res: -39, -16, -17, -4, -41, -10
Rar: 18, 15, 10, 11, 7, 57
nabe: 18, 15, 5, -7, 30, -9
pagig: 18, 15, 5, -7, 30, -48
Tivob: 34, 9, 16, 8, 31, 37
samut: -4, -10, 2, 9, -15, 59
Munat: -36, -17, -13, 0, -42, 18
kotob: -17, -36, -14, -10, -24, -45
then: 9, 16 : 8, 31, 37
which: 18, 15, 5, -7, 30, -9 : nabe
then: -36, -17 : -13, 0, -42

Munat: -12, 18, -7, 28, -7, 26, -12, -13, -31, 34, -35, 45, -14, -46, 38, 12, -21, -12, -41, -17, -44, 17, -16, 16, 24, 31, 21, -18, 6, 23, -13, -41, -42
mimop: 12, -11, 9, -25, 4, -26, 13, 8, 21, -23, 28, -30, 5, 30, -34, -6, 18, 12, 25, 15, 29, -11, 16, -18, -15, -31, -21, 11, -2, -14, 11, 27, 31
nabe: -25, 12, 8, 13, -11, 9, 4, -26, 37, -34, -43, -47, 38, 45, 27, -25, -36, -33, 35, -9, 14, -14, -46, 30, -33, 38, 43, 46, -7, -40, -22, 44, 9
then: 12, -11, 9, -25, 4, -26, 13, 8 : 21, -23, 28
then: -18, 6 : 23, -13, -41

samut: -7, -4, -62, 56
kotob: -7, -4, 9, -33
Tokol: -7, -4, -62, -47
which: -7, -4, -62, 56 : samut
which: -7, -4, -62, -47 : Tokol

kotob: -1, -61, -6, -22, 31, -36, 1, 12, -17
nabe: 31, 18, 36, 12, -17, 21, 22, 42, 14
pagig: -1, -61, -6, -22, 31, 17, 1, 12, -17
then: -6, -22, 31, 17 : 1, 12, -17
then: 31, 17 : 1, 12, -17

pagig: 61, -14, 55, 1, -45
samut: 61, -14, 55, -3, -45
nabe: -10, 6, -7, 36, -5
which: 61, -14, 55, 1, -45 : pagig
which: 61, -14, 55, -3, -45 : samut

kotob: 38, -4, 3, 10
mimop: 0, -3, -11, -13
res: -5, -32, -12, -5
Rar: -12, 12, 12, 7
zaf: -16, -20, -9, -7
pagig: 56, -2, 5, 11
samut: 13, 1, 9, 10
which: -16, -20, -9, -7 : zaf
which: 38, -4, 3, 10 : kotob
which: 56, -2, 5, 11 : pagig
which: -12, 12, 12, 7 : Rar

kotob: -40, 12, 12, 57, -16, 6, 4, 8, -7, 2, 2, -12, -14, -32, 14, -9, -41, -5, 1, 4, 4, 5, -13, 3
Rar: 1, 4, -4, 2, -7, -24, -12, -15, 13, -20, -25, -10, -3, 2, 5, -7, 1, 26, 26, 17, 19, -29, -5, 9
Munat: -14, -32, 12, -9, -41, 15, 1, -11, 7, -10, 9, 12, 11, 28, -4, 9, 34, -13, -17, 13, 3, 18, 11, -10
Pebe: 1, 4, -4, 2, -7, -24, -12, -15, 7, -20, -25, -10, -3, 2, 5, -7, 1, 26, 26, 17, 19, -29, -5, 9
nabe: -9, -3, 2, -7, -20, -12, -3, -15, 13, -10, -4, -25, -24, 2, -9, 1, -10, -1, 3, -52, -51, -4, 10, -5
samut: 21, -11, -10, -21, -1, 10, 5, 17, -2, 34, 12, 1, -3, 14, -15, -1, 23, -7, -8, -11, -18, 15, -1, -10
then: 1, -11, 7, -10, 9, 12, 11 : 28, -4, 9
then: -12, -3, -15, 13, -10, -4, -25, -24 : 2, -9, 1
then: -4, 2, -7, -24, -12, -15, 13, -20, -25, -10, -3, 2 : 5, -7, 1
then: 2, -9, 1 : -10, -1, 3
then: -14, -32, 14, -9, -41 : -5, 1, 4
then: -32, 14 : -9, -41, -5

nabe: 37, 37, 29, -41, -36, -33, -29
Munat: 42, -27, -30, 39, 35, -32, -36
Rar: -24, 23, 33, -33, 30, -20, 46
res: 37, -31, -37, 33, 38, -31, -35
Pebe: -40, -20, -33, 30, 23, 42, 32
kotob: -34, 42, 29, -39, -54, 19, 12
mimop: -36, -6, -30, 34, 2, 33, 3
zaf: 31, -46, 27, -38, 41, -50, 34
Tokol: 27, -36, 25, -60, -3, -5, 23
pagig: -43, 35, -23, 23, -46, 29, -32
then: 23, 33, -33 : 30, -20, 46
then: 27, -38 : 41, -50, 34
then: 31, -46 : 27, -38, 41
then: -6, -30, 34 : 2, 33, 3
then: -23, 23 : -46, 29, -32
then: -36, 25, -60 : -3, -5, 23
then: -24, 23, 33 : -33, 30, -20

Tokol: 8, -12, -8, 9, -2, 9, 14, -9, -4, -29, 4, 12, -28, -35, 34, -20, 4, 6, -23
samut: 8, -12, -8, 9, -2, -10, 14, -9, -4, -29, 4, 10, 8, -14, -21, 13, 0, 37, 1
kotob: 8, -12, -8, 9, 14, -2, -10, -9, -4, -29, 4, 12, -28, -35, 34, -20, 4, 6, -23
then: -12, -8, 9, 14, -2 : -10, -9, -4
which: 8, -12, -8, 9, 14, -2, -10, -9, -4, -29, 4, 12, -28, -35, 34, -20, 4, 6, -23 : kotob
then: 9, -2, -10, 14 : -9, -4, -29
which: 8, -12, -8, 9, -2, 9, 14, -9, -4, -29, 4, 12, -28, -35, 34, -20, 4, 6, -23 : Tokol

mimop: 10, -4, 23, -4, -5, -10
Pebe: -24, 7, 37, 5, 36, -20
samut: -4, 10, 8, 4, 25, 1
nabe: 19, -5, -43, -3, -17, 38
Tokol: -4, 10, 60, -4, -5, 33
Tivob: 10, -4, 60, -4, -5, -10
which: 10, -4, 60, -4, -5, -10 : Tivob
which: -4, 10, 8, 4, 25, 1 : samut

